Below are the code and all the weights of a small trained network. Each question names an input and a target symbol and asks about switching units off, where a switched-off unit gives its printed mean instead of its output.

import numpy as np


def w(rows, s, z=0):
    codes = np.array(rows[::2]) - 128.0
    scale = np.full(codes.shape[1], s)
    scale[-1] = z or s
    return codes * scale


def norm(h):
    return h / np.sqrt((h * h).mean(-1, keepdims=True) + 1e-5)


def f(y):
    return y / 2 * (1 + np.tanh(0.7978845608 * (y + 0.044715 * y**3)))


def softmax(a):
    e = np.exp(a - a.max(-1, keepdims=True))
    return e / e.sum(-1, keepdims=True)


def log_softmax(a):
    a = a - a.max(-1, keepdims=True)
    return a - np.log(np.exp(a).sum(-1, keepdims=True))


def net(x, mask):
    ids = ['ΣΦβδεζηθξ'.index(c) for c in x.split()]
    T = len(ids)
    res = E[ids] + P[:T]
    u = 0
    for l in range(2):
        q, k, v = (norm(res) @ M[l].T for M in (Q, K, V))
        z = softmax(np.where(np.tri(T) > 0, q @ k.T / 2**0.5, -1e9)) @ v
        res = res + np.where(mask[u], z, O[l][:, -1]) @ O[l][:, :-1]
        u += 1
        y = f(norm(res) @ A[l][:, :-1].T + A[l][:, -1])
        res = res + np.where(mask[u : u + 4], y, B[l][:, -1]) @ B[l][:, :-1]
        u += 4
    return log_softmax(norm(res)[-1] @ U[:, :-1].T + U[:, -1])


Q, K, V, O, A, B = {}, {}, {}, {}, {}, {}
E = w([
[143,177,84,183,52,161,93],'Σ',
[80,152,112,225,128,154,109],'Φ',
[119,181,111,175,226,194,119],'β',
[188,104,74,195,110,26,161],'δ',
[88,2,113,173,60,41,68],'ε',
[155,157,218,98,147,58,99],'ζ',
[214,65,151,129,153,161,110],'η',
[148,106,92,193,160,173,99],'θ',
[72,119,93,82,96,115,43],'ξ',
],0.0083)
P = w([
[129,99,147,61,119,247,253],'0',
[121,156,171,170,50,192,93],'1',
[129,151,156,160,88,171,79],'2',
[135,161,142,133,113,154,78],'3',
[139,161,108,112,160,150,64],'4',
[132,170,96,103,169,110,61],'5',
[130,167,105,103,170,117,71],'6',
],0.0048)
Q[0] = w([
[183,45,254,39,105,106,138],'0.h0',
[105,82,143,107,107,93,240],'0.h0',
],0.0097)
K[0] = w([
[126,120,162,123,83,254,221],'0.h0',
[153,150,157,229,126,217,116],'0.h0',
],0.009)
V[0] = w([
[195,156,45,30,82,228,53],'0.h0',
[253,161,81,202,85,96,223],'0.h0',
],0.0037)
O[0] = w([
[106,43,146,2,33,126,199,138],'0.h0',
[175,167,54,88,109,52,234,253],'0.h0',
],0.0068,0.002)
A[0] = w([
[213,189,42,173,163,66,199,4],'0.n0',
[143,1,81,182,125,131,159,108],'0.n1',
[49,104,143,60,97,193,62,15],'0.n2',
[166,137,131,114,186,161,97,170],'0.n3',
],0.0073,0.0037)
B[0] = w([
[55,221,56,113,162,53,147,254],'0.n0',
[124,226,126,73,158,161,109,166],'0.n1',
[12,159,155,85,129,105,146,156],'0.n2',
[97,153,171,159,66,75,151,176],'0.n3',
],0.011,0.0052)
Q[1] = w([
[123,170,181,142,97,109,109],'1.h0',
[40,126,48,253,144,190,82],'1.h0',
],0.011)
K[1] = w([
[116,90,164,39,204,128,183],'1.h0',
[111,131,134,114,153,2,34],'1.h0',
],0.0094)
V[1] = w([
[86,161,48,107,47,173,38],'1.h0',
[129,152,207,72,109,3,151],'1.h0',
],0.0059)
O[1] = w([
[150,72,108,60,157,67,36,144],'1.h0',
[140,187,119,159,6,168,91,252],'1.h0',
],0.011,0.0029)
A[1] = w([
[144,22,160,152,39,97,110,3],'1.n0',
[175,75,76,43,47,114,29,176],'1.n1',
[53,129,219,218,186,158,164,22],'1.n2',
[83,80,100,1,224,61,124,51],'1.n3',
],0.006,0.002)
B[1] = w([
[179,201,32,83,180,198,123,122],'1.n0',
[100,84,123,175,98,49,127,238],'1.n1',
[83,29,69,198,74,48,156,157],'1.n2',
[96,183,51,181,79,254,122,253],'1.n3',
],0.0089,0.003)
U = w([
[178,61,41,79,29,139,158,68],'Σ',
[119,93,136,180,224,160,122,174],'Φ',
[109,52,167,168,103,51,197,144],'β',
[106,227,66,100,128,67,172,89],'δ',
[199,111,175,151,166,83,26,178],'ε',
[163,184,165,217,39,187,116,85],'ζ',
[192,127,199,25,134,134,159,252],'η',
[148,163,104,78,172,253,55,111],'θ',
[4,128,205,34,80,131,118,77],'ξ',
],0.0073,0.0035)

Each question gives the input, a string of symbols that net reads in full, and the target symbol t.
The units are the heads (2 rows each of Q, K, V and O) and the neurons (one row each of A and B). Each row of codes is followed by its name. A weight is (code - 128) times the scale printed after its matrix; where a second scale follows, it is the last column's (O, A, B and U).
mask holds one flag per unit, layer by layer, with each layer's heads first. A switched-off unit (its flag False) gives its mean, the last column of its rows in O or B, instead of its output. The means were averaged over made-up inputs and are rounded, as every weight is.
A unit's drop is (log p(t) with every unit on - log p(t) with that unit switched off) / (log p(t) with every unit on - log p(t) with every unit switched off).
The circuit of an input: a set's keep is (log p(t) with only the set's units on - log p(t) with every unit switched off) / (log p(t) with every unit on - log p(t) with every unit switched off). Starting from all 10 units, units are removed one at a time, each time the one whose removal leaves the highest keep (on an exact tie, the one counted first), for as long as the keep stays at least 0.8.
units of the circuit, in order: the units of the circuit, biggest drop first
unit that matters most: the unit with the biggest drop
k most important neurons: the k neurons with the biggest drops, biggest first
top k neurons in layer l: the k neurons of layer l with the biggest drops, biggest first
input ε ζ ζ β, target ζ: units of the circuit, in order	1.h0, 0.n0
input ζ δ η δ ζ, target ζ: units of the circuit, in order	1.h0, 0.n0
input δ δ ζ ζ δ ε, target ε: unit that matters most	0.n0
input β η θ η Σ, target Σ: 3 most important neurons	0.n3, 0.n0, 0.n1
input β ξ ζ η, target β: units of the circuit, in order	0.n0, 1.h0, 1.n2
input θ Σ ζ θ Φ ζ ζ, target θ: units of the circuit, in order	1.h0, 1.n3, 0.n0, 0.n1
input Φ θ δ ζ β Σ, target ζ: units of the circuit, in order	0.h0, 1.h0, 0.n0
input ε ξ θ η η θ, target ξ: 2 most important neurons	0.n2, 0.n3
input ε Σ Φ θ ζ, target ε: units of the circuit, in order	0.n0, 1.h0, 0.h0
input β Φ θ β η Σ, target Σ: units of the circuit, in order	0.h0, 0.n0
input η θ ζ η β θ, target ζ: units of the circuit, in order	0.h0, 1.h0, 0.n0
input β β β ε Σ ζ, target β: units of the circuit, in order	0.n0, 1.h0, 1.n2, 0.n1
input Σ Σ ε η, target Σ: 2 most important neurons	1.n1, 1.n3
input β δ ζ ζ β β, target ζ: units of the circuit, in order	1.h0, 0.h0, 0.n0
input ζ η η ζ δ η η, target ζ: units of the circuit, in order	0.n3, 1.h0
input Φ Σ β η, target Φ: units of the circuit, in order	1.h0, 0.n0, 1.n3, 0.n3
input ζ θ Φ β η, target ζ: units of the circuit, in order	0.n3, 0.n0
input ξ θ β η η, target ξ: units of the circuit, in order	0.h0
input Σ ζ ζ ε θ, target ε: 2 most important neurons	0.n0, 0.n1
input β η θ θ, target θ: unit that matters most	0.h0
input ε ζ θ η ε β η, target ε: top 2 neurons in layer 0	0.n3, 0.n0
input Σ ξ ε β, target ε: top 2 neurons in layer 0	0.n0, 0.n1
input Σ Σ η Φ, target Φ: top 2 neurons in layer 0	0.n0, 0.n3
input Σ ζ η Σ η θ ζ, target Σ: 2 most important neurons	1.n3, 0.n0
input Φ Σ δ Σ η, target Φ: 4 most important neurons	0.n0, 0.n3, 1.n3, 0.n2
input ε ζ Φ δ ε, target ε: top 2 neurons in layer 0	0.n0, 0.n2
input η Σ Φ ζ, target η: unit that matters most	0.h0
input η ε θ η η, target η: 3 most important neurons	0.n0, 1.n3, 0.n1
